Each row has a class, written as a number after it.
[ -29   67  -43   -5  -44  -58  -19  -15  -32  -37    4   16   16   20
   76   -6  -24  -39   50   13  -18  -38   17  -38   10  -26   30   68
   27   12 -107   -8  -17] | 7
[-33  77 -40 -10 -34 -62 -28 -17 -25 -21   6   7  10  15  63  -9 -18 -39
  58  -1 -14 -39  23 -33  20 -23  41  73  27  17 -97 -11 -22] | 0
[-43  79 -84  14 -35 -78 -14 -26   0 -26 -14  11  32   3  73   1 -13 -50
  44  20 -42 -75  -6 -31  -4  17  47  17  46  12 -80  65   2] | 6
[ -31   67  -36    0  -30  -63  -15   -9  -29  -26    4    5   17   21
   71   -3  -18  -43   47    7  -22  -44   17  -39   10  -25   31   76
   34   10 -102   -9  -19] | 7
[ -17   61  -42   13  -30  -69  -42   -9  -28   -5   16   21    4    7
   29   -6  -13  -13   40  -25  -24  -22   31   -9   42  -48   34   65
   34   -1 -112  -19  -35] | 2
[ -19   78  -74    2  -19 -102   -8  -24   -6   -8  -41  -16   33  -15
   90   15   -5  -59   45   10  -36  -83   -1  -35  -10   -2   49   35
   50   11  -72   53  -11] | 5
[ -14   82  -63    4  -32 -102  -11  -24  -11  -17  -37  -10   23    5
   85   12  -10  -44   37   26  -35  -87    2  -32  -10   14   52   50
   48   26  -72   57   -5] | 0
[-36  74 -80  17 -36 -94  13 -18   4  -4 -24 -13  18  -3  61   9   3 -54
  31  19 -33 -61   1 -26  -7  13  72  40  47  20 -66  43  23] | 2
[ -48   80  -52    2  -47  -56  -32  -14  -25  -28   23   22    8   18
   63   -8  -24  -36   57   -9  -24  -41   32  -27   20  -19   29   54
   27    2 -113    2  -22] | 6
[  -6   81  -78   19   -2 -103  -22    8   -5    4  -27    0   20    3
   89   14  -14  -50   34   25  -42  -73    7  -34  -14   11   40   40
   51   20  -70   46   -4] | 3
[ -27   59  -43    5  -48  -77  -19   -7  -24  -12    7    1    7   13
   52    3  -14  -25   47   -6  -17  -38   35  -19   23  -23   36   72
   30   10 -108  -15   -4] | 2
[-23  69 -50   8 -50 -59 -40  -1 -40 -26   7  15   2  12  58  -6 -12 -34
  33  -3 -12 -49  27 -28  17 -15  22  73  21  14 -98  -4  -9] | 8
[-46  82 -90   4 -34 -87  -4 -25  -5   2 -28  -6  21 -13  52   1   2 -45
  33  11 -31 -43  14 -31  -3   7  69  48  43  18 -51  47   4] | 4
[ -45   63  -42    3  -55  -52  -22  -18  -25  -29   14   16   -6   16
   63  -13  -21  -24   54    1  -20  -41   34  -13   26  -23   28   58
   27    7 -114    0  -22] | 6
[-45  88 -64   8  -1 -84   7 -24   3  -6  -9  -8  25  -1  57  -1  -1 -61
  45   5 -28 -50  -6 -33 -10   2  77  41  44  29 -62  35   6] | 0
[ -26   73  -51  -10  -18  -61  -44  -20  -34  -24    1   21   17   21
   47  -14  -20  -21   48    0  -27  -25   13  -29   29  -47   24   66
   35    7 -109  -18  -34] | 7
[ -12   73  -88   21  -38 -104  -17  -13   -1  -17  -34    3   30   -1
   82   13   -7  -38   34   21  -40  -77    6  -24   -9   11   48   43
   54   15  -80   60    7] | 2
[ -20   61  -51    3  -37  -68  -41  -16  -27   -9   13   22    8    7
   29   -9  -14  -16   43  -16  -21  -24   27  -13   40  -41   34   62
   31    2 -110  -17  -25] | 2
[-26  73 -72   9  -3 -90 -10 -21   4  -1 -39  -6  40 -21  77  12  -2 -69
  51  13 -36 -73 -16 -27 -10   1  51  25  52  16 -68  51  -5] | 5
[ -25   68  -29    9    0  -55  -45  -10  -25   -8   22   21    8    8
   41  -17  -14  -26   50  -31  -18  -12   16   -6   40  -49   35   54
   30   14 -110  -17  -46] | 0
[ -15   74  -64   -1  -22  -78  -42   -1  -39   -7   22   19    5   14
   46  -12  -21  -28   47  -10  -24  -22   31  -38   38  -41   25   54
   28    4 -107  -19  -26] | 3
[-25  79 -98  18 -34 -95  13  -9  -8  -8  -7   2  15   0  72  -5  -5 -68
  25  32 -41 -54   0 -49  -5  14  62  20  38  24 -63  49  19] | 3
[ -14   64  -84    4  -29 -110  -22   -5   -4   -8  -34    6   27   -1
   94   20  -11  -39   31   21  -32  -84    2  -38   -4   12   44   44
   52   23  -73   51   -6] | 1
[-42  71 -59  20  -8 -69  -3 -10  -5 -14  -4 -14  19  -8  54   2   5 -63
  35   0 -23 -59 -11 -29  -6  11  66  43  40  25 -55  31  24] | 8
[ -47   65  -42    6  -23  -43  -40  -20  -23  -20   27   29    8   17
   36  -20  -19  -19   59  -17  -26  -18   10  -13   44  -33   36   38
   30    0 -108  -10  -31] | 6
[-40  65 -54  -6 -28 -55 -45 -24 -31  -2  15  29  21  -4  16 -14 -17 -15
  52 -21 -19  -5  22 -17  45 -36  43  56  26   6 -87 -12 -29] | 4
[ -30   79  -79   17  -12 -100   10   -4   -4   -6   -5  -17   13   -3
   68    2   -3  -62   39   17  -37  -45    4  -45   -3    7   64   34
   42   23  -62   35   16] | 3
[ -35   61  -50   -4  -33  -75  -31    1  -22   -5   14   17    6    5
   73    4  -20  -30   46  -13  -12  -45   36  -35   30  -37   35   76
   33   15 -102  -21  -27] | 1
[ -25   89  -94   11  -26 -110    6  -10  -15    3  -16   -7   11    7
   75    2   -5  -54   28   24  -39  -63   16  -49   -8    4   59   38
   44   20  -67   39   12] | 3
[ -24   88  -44  -17  -12  -69  -57  -23  -30  -19    4   13   10   11
   35   -8  -19  -20   63  -18  -17  -23   26  -29   34  -48   37   76
   33    8 -100  -21  -43] | 0
[-32  74 -86  18 -13 -93  21 -12  -6  -1   5   2  25   2  59 -11  -6 -64
  32  23 -39 -49  -7 -47  -3  11  69  24  41  23 -59  41  16] | 3
[-54  81 -73   4 -29 -83  10 -26   0 -15 -16 -16  11  14  68   1  -4 -45
  42  15 -36 -65   5 -30  -7  12  64  34  44  16 -73  43  11] | 6
[-37  68 -64  -5 -46 -51 -47 -24 -33  -1  11  28  12  -7  26 -16 -17 -20
  41 -16 -21 -18  33 -16  44 -40  35  58  24   5 -93  -7 -33] | 4
[-34  63 -64 -12 -41 -54 -21 -38 -32 -12   8  36  23 -13   8 -20 -14 -39
  51   7 -25 -11  -5 -28  46 -43  41  31  19  11 -91  -6 -31] | 5
[-32  71 -47 -15 -28 -74 -18 -17 -26 -14  -6  -9  20  -2  63   4 -15 -45
  58  -9 -19 -38  20 -34  20 -32  33  61  26   8 -99  -8 -29] | 5
[ -30   64  -53   -1  -29  -72  -18  -16  -27   -5   -3    7   10    0
   62   -7   -7  -43   51  -15  -16  -34   27  -26   20  -43   31   51
   29    7 -105  -12  -28] | 5
[-41  76 -66   7 -16 -86  18 -24  -7  -9 -30 -11  24   9  80   3  -3 -60
  34  26 -29 -69  -6 -36 -20   1  60  52  52  22 -72  39   9] | 7
[ -23   71  -37   -3  -35  -74  -26  -10  -29  -22    5    6    8   19
   62   -3  -17  -32   51   -3  -14  -39   27  -32   16  -22   35   73
   27   17 -103   -6  -25] | 0
[-36  71 -84  18 -38 -88  13 -24   4  -6 -18  -2  23  -5  42   1   3 -55
  29  24 -38 -52  -9 -28   1  14  73  33  44  21 -61  44  22] | 2
[ -29   78  -46   -1  -34  -59  -39  -14  -41  -15    9   26   15   19
   47   -5  -19  -39   44   -2  -24  -30   13  -34   29  -41   26   60
   29    7 -111  -19  -28] | 7
[ -30   68  -52    2  -12  -63  -28  -18  -27   -2   10   17   14   -5
   40  -12   -9  -35   47  -27  -26  -18   18  -20   34  -56   35   42
   28    4 -101  -15  -45] | 5
[ -42   64  -37    0  -37  -57  -29  -13  -23  -27   15    6    2   22
   69   -6  -20  -27   60  -12  -19  -41   29  -20   24  -18   29   55
   29    1 -113   -3  -21] | 6
[ -41   79  -51  -14  -23  -60  -46  -24  -28  -25   24   13    3   17
   25  -11  -24   -9   55  -20  -27  -19   31  -21   38  -44   29   55
   29   -1 -112  -14  -37] | 6
[ -25   76  -68  -13  -38  -64  -35  -27  -34   -7    0   17    9   -1
   40   -9  -13  -35   40  -12  -28  -25   20  -31   38  -54   33   37
   21    5 -101  -15  -38] | 5
[ -49   62  -44   -3  -26  -43  -36  -22  -23  -25   37   22    9   15
   18  -18  -19  -27   60  -16  -23  -10    8  -18   46  -30   36   31
   22    4 -109  -15  -20] | 6
[-56  79 -66  10 -17 -83   8 -20   3 -16 -12 -18  15   9  71   5  -3 -53
  48   6 -32 -59   1 -30 -10  15  64  33  47  13 -73  46  10] | 6
[ -29   64  -65  -19  -50  -65  -13  -29  -27  -19    3   13   20    0
   54  -12  -15  -48   49    4  -20  -37   18  -38   20  -30   33   42
   17   11 -100   -6  -19] | 5
[ -43   72  -55   -2  -41  -48  -41  -21  -27  -24   21   26    0   15
   34  -16  -20  -26   52   -8  -25  -24   21  -19   42  -34   27   47
   26   -1 -113   -5  -31] | 6
[-41  59 -84   7 -40 -92  11 -16  -4   5 -16  11  19  -8  64   6  -2 -55
  24  26 -27 -61 -10 -40   8  10  69  30  41  30 -61  39  12] | 1
[-39  75 -87  -1 -24 -84  20 -35   0  -5 -24  -4  31 -18  62  -5   2 -74
  36  19 -34 -58 -11 -38  -9  -1  65  22  40  18 -63  48   0] | 5
[ -39   77  -47   -5  -28  -61  -23   -9  -28  -28    2    7   22   21
   73   -1  -20  -46   56    8  -21  -42   15  -40   11  -26   28   74
   33   14 -106  -12  -13] | 7
[ -41   79  -90   -1  -18 -105   -3   -8   -1    7  -17   -2   20    1
   80   13   -3  -50   29    5  -26  -69   13  -46   -6   -5   62   50
   50   22  -68   29    2] | 1
[-27  78 -95  17 -34 -98  16 -10  -9 -10  -6   1  14   2  64  -6  -4 -61
  26  33 -41 -44  -1 -49  -3  14  64  22  34  26 -61  44  18] | 3
[ -34   61  -41    5  -26  -42  -22  -23  -33  -22   24   38   21    9
   26  -19  -21  -34   41    8  -28  -16   -6  -24   38  -43   36   46
   27   15 -103  -12  -27] | 7
[ -10   83  -85   16  -17 -111  -14   -1  -14   -9  -18   -6   25    4
   92    9  -14  -50   37   21  -44  -74    7  -45   -5   10   45   38
   49   18  -74   51    2] | 3
[-30  74 -36  -2 -16 -54 -43 -23 -28 -16  19  27  12   5  23 -17 -18 -29
  58 -12 -18 -11  10 -20  43 -42  42  61  27  14 -98 -18 -40] | 0
[ -33   74  -71   12  -31 -101   12  -18    2   -2  -25  -19   19    1
   67   12    1  -48   33   12  -31  -67   10  -28  -12   10   69   53
   50   17  -70   38   19] | 2
[-21  62 -28  16 -19 -56 -45   8 -33 -26  15   5   1   4  59  -6 -10 -30
  39 -27 -10 -35  27 -17  20 -27  23  79  28   9 -99  -8 -26] | 8
[ -22   91 -108    0  -41 -110   10  -17  -16   -7  -20   -5    6    8
   63   -5   -6  -44   20   40  -44  -53   19  -52   -5    2   57   39
   37   25  -64   42   12] | 3
[ -32   74  -50   -9  -27  -52  -36  -20  -35  -26   10   25   22   15
   43   -9  -23  -36   51    6  -24  -25    6  -33   31  -41   27   61
   30   11 -108  -15  -25] | 7
[-31  53 -52   1 -59 -60 -23 -18 -33  -8   4  20   7  -6  48 -10 -16 -23
  38  -3 -14 -29  38 -15  27 -24  35  65  25  10 -93   8 -25] | 4
[-19  79 -66  13 -16 -93 -10 -13  -7 -29 -32  -5  37  12 105  13 -13 -50
  40  26 -42 -80  -8 -37 -21   9  43  46  53  19 -79  56  -2] | 7
[-20  63 -61  -1 -20 -68 -32  -8 -36  -7  33  26  13   8  18 -19 -21 -33
  49  -1 -26 -10   9 -36  50 -35  34  41  24  10 -98 -19 -17] | 3
[ -31   70  -45   -8  -30  -50  -39  -27  -31  -22   20   35   15    6
   23  -20  -21  -29   56   -1  -16  -11    5  -19   43  -37   41   50
   21   20 -103  -13  -29] | 0
